Below is a small trained network, with its code and all its weights. Each question gives an input and a class and asks what happens when units are switched off, that is, made to give their printed mean instead of their output.

import numpy as np


def w(rows, s, z=0):
    codes = np.array(rows[::2]) - 128.0
    scale = np.full(codes.shape[1], s)
    scale[-1] = z or s
    return codes * scale


def f(y):
    return np.maximum(y, 0)


def log_softmax(a):
    a = a - a.max(-1, keepdims=True)
    return a - np.log(np.exp(a).sum(-1, keepdims=True))


def net(x, mask):
    res = np.array(x, float).reshape(1, 7) / 4 @ E
    y = f(res @ A[0][:, :-1].T + A[0][:, -1])
    res = res + np.where(mask, y, B[0][:, -1]) @ B[0][:, :-1]
    return log_softmax(res[-1] @ U[:, :-1].T + U[:, -1])


A, B = {}, {}
E = w([
[129,130,129,130,135,125],'x0',
[60,110,21,157,200,231],'x1',
[171,19,65,219,108,65],'x2',
[254,208,31,139,80,185],'x3',
[128,128,124,122,129,125],'x4',
[130,127,126,123,129,127],'x5',
[129,129,129,130,132,127],'x6',
],0.0097)
A[0] = w([
[101,138,112,144,154,135,182],'N0',
[179,166,145,152,99,116,132],'N1',
[114,124,140,120,147,143,131],'N2',
[215,181,152,134,75,103,178],'N3',
[142,155,46,150,138,204,18],'N4',
[103,130,136,108,170,141,157],'N5',
[162,38,79,178,117,77,127],'N6',
[115,159,150,127,107,130,136],'N7',
[184,91,148,184,94,114,117],'N8',
[88,84,235,105,106,47,251],'N9',
[111,82,101,148,137,101,104],'N10',
[156,167,83,162,136,172,92],'N11',
[126,143,87,140,138,154,67],'N12',
[120,126,75,142,158,189,71],'N13',
[157,113,122,150,110,114,126],'N14',
[143,173,153,102,132,172,143],'N15',
[4,59,110,140,198,171,117],'N16',
[196,169,137,131,101,108,118],'N17',
[101,200,162,92,138,162,254],'N18',
[155,59,99,158,120,101,130],'N19',
],0.018,0.0062)
B[0] = w([
[102,106,137,137,97,159,158],'N0',
[161,133,102,89,128,134,174],'N1',
[105,120,130,116,124,145,145],'N2',
[210,163,71,106,106,135,213],'N3',
[124,134,202,165,204,110,199],'N4',
[84,118,129,100,128,160,159],'N5',
[104,97,103,144,156,4,214],'N6',
[150,143,117,154,122,137,150],'N7',
[104,117,135,64,164,112,179],'N8',
[101,129,237,205,215,128,252],'N9',
[143,132,130,168,90,84,165],'N10',
[148,142,161,143,181,130,182],'N11',
[115,129,155,140,165,118,158],'N12',
[85,121,186,166,151,128,181],'N13',
[119,127,139,91,139,117,157],'N14',
[191,135,125,165,102,134,168],'N15',
[109,96,54,87,5,136,227],'N16',
[163,137,81,96,105,131,183],'N17',
[128,177,162,120,95,234,198],'N18',
[113,102,106,136,147,54,186],'N19',
],0.04,0.025)
U = w([
[111,217,215,228,187,204,253],'0',
[116,123,186,213,220,54,177],'1',
[205,231,87,111,104,183,110],'2',
[145,177,1,60,193,63,42],'3',
[84,146,127,103,47,214,78],'4',
[79,104,47,185,66,61,29],'5',
],0.0082,0.0024)

Each question gives the input, the list of numbers given to net, and the class t.
The units are the neurons (one row each of A and B). Each row of codes is followed by its name. A weight is (code - 128) times the scale printed after its matrix; where a second scale follows, it is the last column's (A, B and U).
mask holds one flag per neuron, in row order. A switched-off neuron (its flag False) gives its mean, the last column of its row in B, instead of its output. The means were averaged over made-up inputs and are rounded, as every weight is.
A unit's drop is (log p(t) with every unit on - log p(t) with that unit switched off) / (log p(t) with every unit on - log p(t) with every unit switched off).
The circuit of an input: a set's keep is (log p(t) with only the set's units on - log p(t) with every unit switched off) / (log p(t) with every unit on - log p(t) with every unit switched off). Starting from the 12 units with the biggest drops (on a tie, the unit counted first), units are removed one at a time, each time the one whose removal leaves the highest keep (on an exact tie, the one counted first), for as long as the keep stays at least 0.8.
circuit, biggest first: the units of the circuit, biggest drop first
unit that matters most: the unit with the biggest drop
top k neurons: the k neurons with the biggest drops, biggest first
drop when u is switched off: that unit's drop, to one decimal
input [3,2,6,-1,5,2,-6], class 5: circuit, biggest first	(N9)
input [8,-8,4,1,0,-4,-5], class 3: top 3 neurons	(N3 N17 N4)
input [1,1,7,-2,-5,6,1], class 5: circuit, biggest first	(N4 N9)
input [-7,0,2,1,-7,6,-6], class 3: top 2 neurons	(N9 N4)
input [1,1,5,-2,2,5,8], class 5: circuit, biggest first	(N4 N9)
input [8,-6,-8,1,3,-5,-4], class 2: top 2 neurons	(N3 N4)
input [-1,7,3,-1,-6,-6,6], class 5: top 2 neurons	(N16 N9)
input [-5,1,-7,-5,3,-3,-1], class 4: top 2 neurons	(N16 N4)
input [-1,-7,-8,1,6,-2,-2], class 2: top 3 neurons	(N3 N4 N17)
input [-1,6,-6,-1,2,3,-8], class 4: top 2 neurons	(N16 N9)
input [-7,6,6,-1,4,-3,3], class 5: top 2 neurons	(N16 N9)
input [-3,1,-8,-2,-3,7,-7], class 4: top 2 neurons	(N4 N9)
input [-7,1,1,-1,-4,6,3], class 5: top 2 neurons	(N9 N4)
input [-7,-3,-1,-2,-8,-2,4], class 0: unit that matters most	N6
input [-6,-1,-2,6,-3,-1,6], class 2: drop when N9 is switched off	0.2
input [-2,6,3,0,2,7,4], class 5: drop when N9 is switched off	1.2
input [0,5,-7,-8,-8,-5,-7], class 4: drop when N16 is switched off	0.5
